Each row has a name. Each question is about the rows just above it.

-7.12 +5.41 -8.09 -4.69 +5.75 +6.40 -> W
-4.54 -5.29 -8.03 +4.44 +6.16 +4.95 -> N
-4.54 -5.29 -8.03 -6.20 -4.94 +5.51 -> H
+3.97 +7.98 -4.82 +7.34 -3.28 +0.92 -> E
+6.57 +6.43 -6.83 +2.95 -6.84 -2.14 -> L
+5.52 +4.52 +2.45 -6.21 -5.21 +6.53 -> P
-7.12 +5.41 -8.09 -4.69 +5.75 +6.59 -> F
+5.52 +4.52 +2.45 -6.21 -5.52 -5.76 -> Y
Shuffled E with one entry gone: +7.34 -4.82 -3.28 +7.98 +3.97, missing -> +0.92
Number of entries in +6.57 +6.43: -> 2
Number of entries in -4.54 -5.29 -8.03 +4.44 +6.16: -> 5
Shuffled L with one entry gone: -6.83 -6.84 +6.57 +6.43 -2.14, missing -> +2.95
Y without one entry, shuffled: -5.52 +2.45 -6.21 +4.52 +5.52. Gone: -> -5.76
L without one entry, shuffled: -2.14 -6.83 +6.57 +6.43 +2.95. Gone: -> -6.84
How many entries does +5.52 +4.52 +2.45 -6.21 have? -> 4

-2.69 -0.69 +0.85 +0.67 -3.62 +0.37 -1.71 -0.03 +1.33 +1.78 +1.14 +0.22
 +0.02 -0.70 -3.20 +5.48 +0.75 +3.76 -1.58 +0.27 +3.16 -0.45 +1.61 -1.07
 +1.30 -1.04 +3.63 +2.96 +0.98 +0.75 -0.43 +2.66 +1.95 +1.34 +0.07 -2.41
 +2.07 -1.32 -2.88 +2.69 +1.26 +1.09 +0.65 +1.56 +1.45 -1.29 -2.44 +3.27
 +1.74 : R
+6.52 -1.19 +1.60 +1.36 -4.51 -3.44 -0.86 -0.57 -5.04 +4.14 -1.46 +1.12
 +1.95 +5.79 +1.82 +2.08 -1.12 +6.24 -4.84 +1.59 +3.13 +4.45 -2.14 -7.81
 +4.51 +0.46 +1.36 -6.55 +5.86 +2.68 +2.78 -2.74 -1.39 -0.52 +1.50 -0.97
 +5.67 +2.17 -1.64 -2.81 -3.14 +2.25 -2.33 +2.75 +2.67 -2.98 -4.23 -0.22
 +3.20 : Q
-1.93 +1.37 -0.49 -0.33 -3.16 +2.03 +0.61 -0.55 +2.10 +0.11 +2.42 -0.20
 -0.41 +2.21 +0.12 +3.89 +0.81 -0.32 +0.20 +0.04 +2.53 +1.08 +2.51 -0.06
 +1.99 -0.83 +2.02 +1.56 +0.41 +0.31 +1.23 +3.48 +0.40 +1.98 +0.04 -1.89
 +4.55 -2.64 -3.28 -1.61 +0.99 +2.09 +0.91 -0.33 +1.49 -1.17 -3.73 +1.84
 +1.91 : G
-1.69 +6.03 +1.92 -0.21 -2.01 +2.98 -6.85 +2.22 +2.67 +5.36 -1.81 -1.34
 +5.93 -0.19 +1.01 +0.00 +3.61 -0.85 -2.47 +1.27 -0.82 -2.11 -6.57 +1.17
 -3.80 +2.26 -0.51 -2.08 +0.58 -5.52 -0.70 -3.92 +0.24 +1.64 +0.90 -2.44
 +7.40 +5.89 -5.55 -0.79 -0.68 -0.99 +5.42 +0.23 +1.32 +5.50 +0.99 -3.67
 -4.38 : C
-1.47 +0.99 -1.40 -0.47 -2.37 +2.23 +1.41 -0.67 +2.00 -0.55 +2.36 -0.13
 -0.63 +3.11 +0.93 +2.88 +0.39 +0.42 +1.02 +0.19 +1.83 +1.51 +2.38 -0.31
 +1.80 -0.77 +1.20 +0.71 +0.65 +0.23 +1.53 +3.29 -0.09 +2.20 -0.40 -1.25
 +4.78 -3.16 -3.22 -2.81 +1.03 +1.99 +1.36 -0.66 +1.32 -0.70 -3.64 +1.46
 +2.18 : S
-1.51 +6.11 +2.03 -0.30 -2.12 +2.99 -6.97 +2.30 +2.45 +5.41 -2.10 -1.26
 +6.04 +0.05 +1.12 -0.08 +3.31 -0.84 -2.89 +1.47 -0.78 -1.91 -6.26 +1.22
 -3.49 +2.35 -0.26 -2.26 +0.75 -5.32 -0.59 -3.61 +0.14 +1.35 +0.98 -2.37
 +7.19 +5.91 -5.43 -0.96 -0.84 -0.78 +5.52 +0.40 +1.39 +5.26 +0.88 -3.80
 -4.26 : T
-2.81 +2.26 +0.43 +0.01 -3.57 +1.31 -1.00 -0.29 +1.61 +1.22 +1.80 +0.14
 -0.18 +0.67 -1.49 +4.91 +1.11 +2.70 -1.06 +0.37 +3.24 +0.40 +1.91 -0.44
 +1.41 -0.69 +3.18 +2.44 +0.21 +0.41 +0.64 +3.15 +1.47 +1.62 +0.16 -2.67
 +3.06 -1.96 -3.25 +1.18 +1.22 +1.65 -3.58 +0.52 +1.94 -1.24 -3.22 +2.97
 +1.64 : Z
-0.77 +2.11 -0.57 +1.19 -3.07 -0.95 -0.39 +0.28 +0.31 +2.16 -1.32 +1.39
 -0.67 -2.62 -6.96 +3.42 -0.60 +5.02 -1.59 -0.72 +1.35 -0.75 +0.24 -1.64
 +0.91 -0.75 +3.84 +2.71 +2.57 +1.31 -2.05 +0.36 +2.51 +1.06 +0.68 -0.98
 +0.62 +0.93 -0.86 +4.62 +0.79 -0.84 +2.25 +3.45 -0.33 -0.17 +0.49 +2.67
 +1.34 : U
How many entries does -2.69 -0.69 +0.85 +0.67 -3.62 +0.37 -1.71 -0.03 +1.33 +1.78 +1.14 +0.22
 +0.02 -0.70 -3.20 +5.48 +0.75 +3.76 -1.58 +0.27 +3.16 -0.45 +1.61 -1.07
 +1.30 -1.04 +3.63 +2.96 +0.98 +0.75 -0.43 +2.66 +1.95 +1.34 +0.07 -2.41
 +2.07 -1.32 -2.88 +2.69 +1.26 +1.09 +0.65 +1.56 +1.45 -1.29 -2.44 +3.27
 +1.74 have? -> 49
Which entry of Z is missing from +0.21 +1.65 +2.44 -3.22 +2.26 +1.22 +1.18 -0.69 +1.11 -0.29 +0.40 +0.64
 +1.41 +1.94 +0.16 -1.00 +1.80 +2.97 +2.70 -0.44 -1.06 -2.81 +3.15 +0.41
 +3.18 +0.67 +0.52 +0.43 +1.91 +1.47 -2.67 -0.18 -1.96 +0.37 -3.25 +1.22
 -1.24 +3.06 +1.64 +3.24 +0.01 -3.58 -1.49 +1.31 +1.61 +0.14 +4.91 +1.62? -> -3.57
S without one entry, shuffled: -0.67 +0.93 +0.39 +2.00 +0.99 -1.40 +1.83 +2.38 -0.40 +1.03 -0.55 +0.42
 -3.64 -1.47 +0.65 -3.16 -0.66 -0.70 +2.18 -0.77 -3.22 +0.23 +1.51 +2.20
 -0.31 +0.71 +1.02 +3.29 -0.63 -2.37 +2.23 +1.53 +4.78 -0.09 +1.32 +1.41
 -2.81 +2.88 +3.11 +1.20 +2.36 -0.47 +1.99 +0.19 +1.46 -0.13 -1.25 +1.36. Gone: -> +1.80
How many entries does -1.47 +0.99 -1.40 -0.47 -2.37 +2.23 +1.41 -0.67 +2.00 -0.55 +2.36 -0.13
 -0.63 +3.11 +0.93 +2.88 +0.39 +0.42 +1.02 +0.19 +1.83 +1.51 +2.38 -0.31
 +1.80 -0.77 +1.20 +0.71 +0.65 +0.23 +1.53 +3.29 -0.09 +2.20 -0.40 -1.25
 +4.78 -3.16 -3.22 -2.81 +1.03 +1.99 +1.36 -0.66 +1.32 -0.70 -3.64 +1.46
 +2.18 have? -> 49
Shuffled R with one entry gone: +3.63 -0.03 +0.27 +1.34 +5.48 -1.58 +2.66 +1.95 +0.07 +1.30 -1.71 -2.69
 -0.43 +0.98 +0.75 +0.02 -1.32 -3.20 +3.16 +0.65 +1.33 +0.85 -1.29 -3.62
 -1.07 +0.75 +2.96 -1.04 +0.22 +1.61 +0.67 -2.88 +2.07 +0.37 -2.41 +3.76
 -2.44 +1.74 +1.09 +2.69 +1.56 -0.69 +1.45 +1.14 +3.27 +1.78 -0.45 +1.26, missing -> -0.70

+0.99 +5.49 +3.74 +7.10 -0.27 +3.42 -5.70 +3.96 -1.21 +5.50 -7.41 +3.88
 -1.53 -3.11 -4.17 -0.85  A
+7.11 -0.17 +4.16 +7.10 +2.68 -2.22 +2.20 +1.44 -2.19 -0.29 -4.23 +1.50
 -4.24 +3.67 +2.76 +4.52  B
+1.35 +3.79 +2.86 +7.10 -1.14 +2.84 -5.49 +3.82 -2.44 +5.80 -7.77 -3.75
 -1.14 -3.90 -3.76 -1.31  V
+3.38 +4.72 -0.27 +7.10 +0.68 +1.40 -2.95 +0.52 -1.41 +0.78 -1.11 +3.27
 -4.79 -7.15 -5.32 -2.94  D
+1.70 +4.84 +3.41 +7.10 +1.34 +0.18 -1.41 -0.04 -0.37 +0.21 -1.95 +2.67
 -4.46 -2.78 -2.65 -1.24  M
Number of entries in +1.70 +4.84 +3.41 +7.10 +1.34 +0.18 -1.41 -0.04 -0.37 +0.21 -1.95: -> 11
Shuffled V with one entry gone: +5.80 -2.44 +3.82 -3.76 +1.35 +3.79 -3.90 -1.31 +2.84 +2.86 +7.10 -1.14
 -1.14 -7.77 -3.75, missing -> -5.49
Shuffled B with one entry gone: +2.76 -2.19 -0.29 -4.24 +1.50 +4.52 +4.16 -4.23 +3.67 +1.44 +7.10 +2.20
 +7.11 -2.22 +2.68, missing -> -0.17
B without one entry, shuffled: -2.19 +2.76 +1.44 +2.68 -0.17 +7.10 +3.67 +2.20 +1.50 -2.22 -0.29 -4.23
 -4.24 +4.52 +7.11. Gone: -> +4.16
B without one entry, shuffled: -4.24 +4.52 +2.20 -2.19 +1.44 +4.16 -0.29 -2.22 +7.10 +2.68 +1.50 -0.17
 +7.11 +3.67 +2.76. Gone: -> -4.23
Which entry of V is missing from +5.80 +3.79 +3.82 -2.44 -7.77 -5.49 -1.14 -3.75 -3.90 -1.31 +2.84 +2.86
 -1.14 +1.35 +7.10? -> -3.76
Shuffled B with one entry gone: -2.22 -4.23 +1.44 -2.19 -0.29 +3.67 +4.52 +4.16 -0.17 +2.68 +7.11 +2.20
 +1.50 +2.76 -4.24, missing -> +7.10

-1.06 -5.53 +7.22 -5.40 : zisi
-4.32 -0.75 +7.36 -5.16 : lesa
-4.32 -0.75 +2.21 -0.78 : bamit
-4.39 -0.56 +2.22 -5.42 : muta
-1.06 -1.05 +7.22 -5.17 : volis
Count the entries of -4.32 -0.75: -> 2
Which entry of volis is missing from +7.22 -1.05 -5.17? -> -1.06
How many entries does -4.39 -0.56 have? -> 2
Number of entries in -1.06 -5.53 +7.22 -5.40: -> 4

